Here is a tiny trained network, its code and every weight. The questions are about switching its units off for an input and a target symbol, where a switched-off unit gives its printed mean instead of its output.

import numpy as np


def w(rows, s, z=0):
    codes = np.array(rows[::2]) - 128.0
    scale = np.full(codes.shape[1], s)
    scale[-1] = z or s
    return codes * scale


def f(y):
    return y / 2 * (1 + np.tanh(0.7978845608 * (y + 0.044715 * y**3)))


def softmax(a):
    e = np.exp(a - a.max(-1, keepdims=True))
    return e / e.sum(-1, keepdims=True)


def log_softmax(a):
    a = a - a.max(-1, keepdims=True)
    return a - np.log(np.exp(a).sum(-1, keepdims=True))


def net(x, mask):
    ids = ['Θαβδζμψ'.index(c) for c in x.split()]
    T = len(ids)
    res = E[ids] + P[:T]
    r = res
    for j in range(3):
        rows = slice(2 * j, 2 * j + 2)
        q, k, v = (r @ M[0][rows].T for M in (Q, K, V))
        z = softmax(np.where(np.tri(T) > 0, q @ k.T / 2**0.5, -1e9)) @ v
        o = O[0][rows]
        res = res + np.where(mask[j], z, o[:, -1]) @ o[:, :-1]
    y = f(res @ A[0][:, :-1].T + A[0][:, -1])
    res = res + np.where(mask[3:19], y, B[0][:, -1]) @ B[0][:, :-1]
    return log_softmax(res[-1] @ U[:, :-1].T + U[:, -1])


Q, K, V, O, A, B = {}, {}, {}, {}, {}, {}
E = w([
[182,241,166,137,174],'Θ',
[110,174,147,57,114],'α',
[194,194,95,160,164],'β',
[184,140,67,86,3],'δ',
[126,126,96,30,119],'ζ',
[207,113,54,93,108],'μ',
[231,199,116,129,67],'ψ',
],0.013)
P = w([
[199,231,137,136,102],'0',
[232,19,52,15,168],'1',
[191,54,107,136,254],'2',
[101,53,108,47,169],'3',
[140,59,64,93,167],'4',
[121,119,74,132,210],'5',
[73,116,71,52,137],'6',
[127,148,47,123,186],'7',
],0.0097)
Q[0] = w([
[73,60,150,193,143],'H1',
[174,88,128,218,137],'H1',
[126,35,190,224,41],'H2',
[213,237,68,32,104],'H2',
[137,27,186,166,115],'H3',
[142,26,255,145,161],'H3',
],0.0077)
K[0] = w([
[225,113,193,50,157],'H1',
[155,70,141,24,65],'H1',
[87,65,169,87,193],'H2',
[99,215,179,216,17],'H2',
[174,60,125,164,166],'H3',
[254,51,187,62,197],'H3',
],0.0077)
V[0] = w([
[143,70,141,79,86],'H1',
[101,157,113,200,235],'H1',
[181,197,220,213,62],'H2',
[198,61,12,184,96],'H2',
[90,137,97,114,51],'H3',
[165,121,107,128,21],'H3',
],0.012)
O[0] = w([
[51,103,122,41,144,126],'H1',
[186,116,95,174,148,98],'H1',
[64,72,127,194,133,248],'H2',
[254,52,167,168,89,150],'H2',
[92,108,129,107,232,137],'H3',
[131,124,214,117,172,180],'H3',
],0.011,0.016)
A[0] = w([
[124,77,102,128,69,140],'N1',
[55,120,128,135,219,196],'N2',
[94,104,169,191,159,63],'N3',
[147,104,151,188,101,121],'N4',
[143,88,102,108,159,255],'N5',
[66,113,176,121,114,121],'N6',
[47,98,146,201,75,35],'N7',
[67,99,112,195,140,24],'N8',
[181,89,66,125,72,242],'N9',
[88,208,190,173,123,104],'N10',
[32,162,55,154,91,93],'N11',
[105,249,47,56,150,207],'N12',
[205,255,88,8,84,57],'N13',
[164,114,64,174,61,89],'N14',
[143,81,131,71,140,201],'N15',
[195,117,158,62,30,159],'N16',
],0.0088,0.0039)
B[0] = w([
[135,140,90,159,134,162],'N1',
[155,159,134,81,65,254],'N2',
[144,99,72,86,118,210],'N3',
[95,74,93,93,94,196],'N4',
[122,195,177,171,89,207],'N5',
[175,142,121,121,206,184],'N6',
[206,151,58,89,144,200],'N7',
[146,176,108,43,99,196],'N8',
[145,204,109,195,147,181],'N9',
[94,29,117,83,127,153],'N10',
[54,126,157,172,169,194],'N11',
[147,114,126,107,22,191],'N12',
[131,33,75,137,255,146],'N13',
[152,183,83,133,203,161],'N14',
[123,162,144,163,130,201],'N15',
[134,166,89,152,148,165],'N16',
],0.0068,0.009)
U = w([
[56,143,137,157,163,172],'Θ',
[154,210,199,111,2,150],'α',
[92,126,147,230,121,169],'β',
[97,57,203,171,151,156],'δ',
[172,182,177,62,229,133],'ζ',
[182,204,171,158,94,122],'μ',
[195,81,103,47,91,1],'ψ',
],0.0057,0.0026)

Each question gives the input, a string of symbols that net reads in full, and the target symbol t.
The units are the heads (2 rows each of Q, K, V and O) and the neurons (one row each of A and B). Each row of codes is followed by its name. A weight is (code - 128) times the scale printed after its matrix; where a second scale follows, it is the last column's (O, A, B and U).
mask holds one flag per unit, heads first, then neurons. A switched-off unit (its flag False) gives its mean, the last column of its rows in O or B, instead of its output. The means were averaged over made-up inputs and are rounded, as every weight is.
A unit's drop is (log p(t) with every unit on - log p(t) with that unit switched off) / (log p(t) with every unit on - log p(t) with every unit switched off).
The circuit of an input: a set's keep is (log p(t) with only the set's units on - log p(t) with every unit switched off) / (log p(t) with every unit on - log p(t) with every unit switched off). Starting from the 12 units with the biggest drops (on a tie, the unit counted first), units are removed one at a time, each time the one whose removal leaves the highest keep (on an exact tie, the one counted first), for as long as the keep stays at least 0.8.
circuit, biggest first: the units of the circuit, biggest drop first
unit that matters most: the unit with the biggest drop
k most important neurons: the k neurons with the biggest drops, biggest first
which heads matter: for each layer, one digit per head in row order, 1 if its drop is at least 0.15 and else 0, layers parted by /
input β μ ψ Θ α β ζ, target β: unit that matters most -> H1
input ζ α α Θ δ β α, target ζ: circuit, biggest first -> H2, N13
input β β δ β μ, target β: which heads matter -> 001
input ψ ζ δ α, target ψ: circuit, biggest first -> H2, N7, N3, N8
input Θ μ μ δ, target Θ: 2 most important neurons -> N11, N12
input ζ δ α α α β δ ζ, target ζ: circuit, biggest first -> H2, N13
input α Θ δ μ, target α: which heads matter -> 010
input α α δ, target α: circuit, biggest first -> H2, N12, N2, H1
input ζ δ β, target ζ: which heads matter -> 110
input δ ψ ψ δ Θ δ, target δ: circuit, biggest first -> H3, H2, N7
input ζ δ β δ ζ Θ δ μ, target ζ: circuit, biggest first -> H2, H3
input ζ ζ β ζ α δ δ, target ζ: circuit, biggest first -> H2, N13, H3
input δ δ δ α, target ζ: which heads matter -> 101
input β Θ ψ Θ Θ ζ, target β: unit that matters most -> H3
input μ ζ ψ β β Θ ψ, target μ: which heads matter -> 110
input Θ α μ, target Θ: which heads matter -> 011
input α μ α, target α: which heads matter -> 010
input α δ Θ, target α: 3 most important neurons -> N12, N2, N13
input Θ α α ψ δ α α μ, target Θ: which heads matter -> 010
input μ δ Θ ζ μ, target μ: circuit, biggest first -> H2, N9, N5
input δ α α β δ δ μ, target δ: circuit, biggest first -> H2, H3, N7
input Θ Θ α ψ μ ψ, target Θ: circuit, biggest first -> H2
input ζ β δ μ μ, target ζ: circuit, biggest first -> H2, N13, N12
input α Θ α β δ δ μ Θ, target α: which heads matter -> 010
